Below are the code and all the weights of a small trained network. Each question names an input and a target symbol and asks about switching units off, where a switched-off unit gives its printed mean instead of its output.

import numpy as np


def w(rows, s, z=0):
    codes = np.array(rows[::2]) - 128.0
    scale = np.full(codes.shape[1], s)
    scale[-1] = z or s
    return codes * scale


def f(y):
    return y / 2 * (1 + np.tanh(0.7978845608 * (y + 0.044715 * y**3)))


def softmax(a):
    e = np.exp(a - a.max(-1, keepdims=True))
    return e / e.sum(-1, keepdims=True)


def log_softmax(a):
    a = a - a.max(-1, keepdims=True)
    return a - np.log(np.exp(a).sum(-1, keepdims=True))


def net(x, mask):
    ids = ['βδεθλμψω'.index(c) for c in x.split()]
    T = len(ids)
    res = E[ids] + P[:T]
    q, k, v = (res @ M[0].T for M in (Q, K, V))
    z = softmax(np.where(np.tri(T) > 0, q @ k.T / 2**0.5, -1e9)) @ v
    res = res + np.where(mask[0], z, O[0][:, -1]) @ O[0][:, :-1]
    y = f(res @ A[0][:, :-1].T + A[0][:, -1])
    res = res + np.where(mask[1:17], y, B[0][:, -1]) @ B[0][:, :-1]
    return log_softmax(res[-1] @ U[:, :-1].T + U[:, -1])


Q, K, V, O, A, B = {}, {}, {}, {}, {}, {}
E = w([
[101,129,184,130,227],'β',
[185,87,164,100,139],'δ',
[115,71,108,96,49],'ε',
[70,111,63,144,158],'θ',
[130,145,202,105,86],'λ',
[170,79,37,173,136],'μ',
[130,202,50,65,147],'ψ',
[93,247,142,173,83],'ω',
],0.015)
P = w([
[76,92,137,109,94],'0',
[255,143,107,151,99],'1',
[68,93,144,79,129],'2',
[245,159,117,171,98],'3',
[74,101,140,68,143],'4',
[221,155,120,162,103],'5',
[75,104,140,68,139],'6',
[213,167,135,163,127],'7',
[71,116,137,57,154],'8',
[214,162,138,164,130],'9',
[72,112,133,57,135],'10',
[212,149,134,164,115],'11',
],0.0096)
Q[0] = w([
[26,16,135,1,204],'h1',
[156,66,136,166,161],'h1',
],0.0061)
K[0] = w([
[152,2,123,148,108],'h1',
[160,125,103,98,133],'h1',
],0.0095)
V[0] = w([
[124,255,108,120,107],'h1',
[129,126,72,26,167],'h1',
],0.0093)
O[0] = w([
[94,245,99,140,125,180],'h1',
[154,126,69,70,173,252],'h1',
],0.012,0.0014)
A[0] = w([
[186,140,114,198,54,196],'n1',
[4,67,104,103,120,46],'n2',
[98,188,103,165,89,106],'n3',
[93,156,65,140,132,253],'n4',
[172,125,88,166,104,110],'n5',
[166,87,73,53,186,185],'n6',
[181,53,131,111,128,106],'n7',
[143,113,162,15,65,127],'n8',
[197,163,153,161,172,104],'n9',
[139,143,147,139,112,94],'n10',
[74,188,130,124,126,55],'n11',
[118,143,130,199,164,184],'n12',
[127,86,246,70,100,211],'n13',
[215,112,129,214,126,29],'n14',
[190,181,99,99,123,141],'n15',
[73,154,131,74,176,126],'n16',
],0.011,0.0059)
B[0] = w([
[131,118,164,138,249,199],'n1',
[28,116,195,162,76,170],'n2',
[164,53,159,128,51,178],'n3',
[131,116,235,76,105,220],'n4',
[111,127,187,134,197,145],'n5',
[103,108,6,136,161,255],'n6',
[116,106,68,153,84,187],'n7',
[144,222,81,123,88,215],'n8',
[68,105,82,88,2,156],'n9',
[110,119,80,134,149,126],'n10',
[150,84,109,133,133,156],'n11',
[173,131,114,108,127,153],'n12',
[151,173,108,233,135,240],'n13',
[60,171,225,168,103,138],'n14',
[65,122,121,104,172,197],'n15',
[138,122,176,155,168,164],'n16',
],0.0091,0.0087)
U = w([
[196,1,100,118,133,141],'β',
[119,170,113,54,151,169],'δ',
[151,95,190,113,103,234],'ε',
[27,61,150,148,126,3],'θ',
[247,92,79,156,125,85],'λ',
[117,108,147,207,208,132],'μ',
[88,120,103,152,63,35],'ψ',
[174,210,144,168,145,165],'ω',
],0.0087,0.0053)

Each question gives the input, a string of symbols that net reads in full, and the target symbol t.
The units are the heads (2 rows each of Q, K, V and O) and the neurons (one row each of A and B). Each row of codes is followed by its name. A weight is (code - 128) times the scale printed after its matrix; where a second scale follows, it is the last column's (O, A, B and U).
mask holds one flag per unit, heads first, then neurons. A switched-off unit (its flag False) gives its mean, the last column of its rows in O or B, instead of its output. The means were averaged over made-up inputs and are rounded, as every weight is.
A unit's drop is (log p(t) with every unit on - log p(t) with that unit switched off) / (log p(t) with every unit on - log p(t) with every unit switched off).
The circuit of an input: a set's keep is (log p(t) with only the set's units on - log p(t) with every unit switched off) / (log p(t) with every unit on - log p(t) with every unit switched off). Starting from the 12 units with the biggest drops (on a tie, the unit counted first), units are removed one at a time, each time the one whose removal leaves the highest keep (on an exact tie, the one counted first), for as long as the keep stays at least 0.8.
units of the circuit, in order: the units of the circuit, biggest drop first
unit that matters most: the unit with the biggest drop
top k neurons: the k neurons with the biggest drops, biggest first
drop when u is switched off: that unit's drop, to one decimal
input δ ε ω ω ε δ ψ ψ β ω ε μ, target ε: top 3 neurons : n4, n3, n6
input ε β ψ ε ω β ψ μ μ θ β μ, target μ: unit that matters most : n1
input ε θ ψ μ ψ δ, target δ: units of the circuit, in order : h1, n15, n13
input μ ε ω μ, target ε: units of the circuit, in order : h1, n3, n4, n6
input ψ θ δ ω δ λ ω δ θ β ε, target ψ: top 3 neurons : n2, n8, n1
input ψ λ ε μ λ ψ θ θ, target δ: units of the circuit, in order : n13, h1
input λ ψ λ β, target δ: units of the circuit, in order : h1, n13, n9
input ε δ ε ψ, target δ: units of the circuit, in order : n15, h1
input ψ λ ε ω ε ψ λ ω μ ψ, target ε: top 4 neurons : n3, n4, n6, n8
input β ε δ ε ε μ, target μ: top 3 neurons : n14, n1, n5
input μ θ θ θ θ θ, target β: top 3 neurons : n8, n13, n2
input ε λ ε β ε μ δ θ ε δ ε θ, target β: units of the circuit, in order : h1, n13
input ε θ ω ε, target ε: top 2 neurons : n6, n13
input θ ε ψ ω ψ ω ψ μ ω θ, target ε: unit that matters most : n4
input μ ω ε λ, target ε: units of the circuit, in order : h1, n3, n6, n13
input ε δ ε θ θ ε δ ψ δ ψ, target δ: top 2 neurons : n15, n13
input ω λ ε λ ω ε, target ε: units of the circuit, in order : h1, n6, n3, n13
input ε δ μ ψ δ λ, target δ: top 2 neurons : n13, n15
input λ ω ε λ, target ε: units of the circuit, in order : h1, n3, n6, n8
input θ θ β δ δ ψ λ, target ω: top 2 neurons : n13, n8
input δ δ ψ β, target δ: top 3 neurons : n13, n3, n9
input ε ε δ, target λ: top neuron : n13
input ω ω μ λ ψ ψ λ ω μ θ, target ε: top 2 neurons : n4, n6
input λ ψ θ δ ψ ψ ω, target ε: top 3 neurons : n3, n4, n6
input β δ ψ ε μ μ ψ ε, target δ: top 2 neurons : n13, n3
input δ β μ, target β: drop when n8 is switched off : 0.1
input ε δ ω ω θ ψ, target ε: drop when n8 is switched off : 0.1
input ψ β θ ε ψ λ, target δ: drop when n13 is switched off : 0.2
input ψ μ λ ω ψ ε ψ ε ψ ε, target δ: drop when n8 is switched off : 0.0
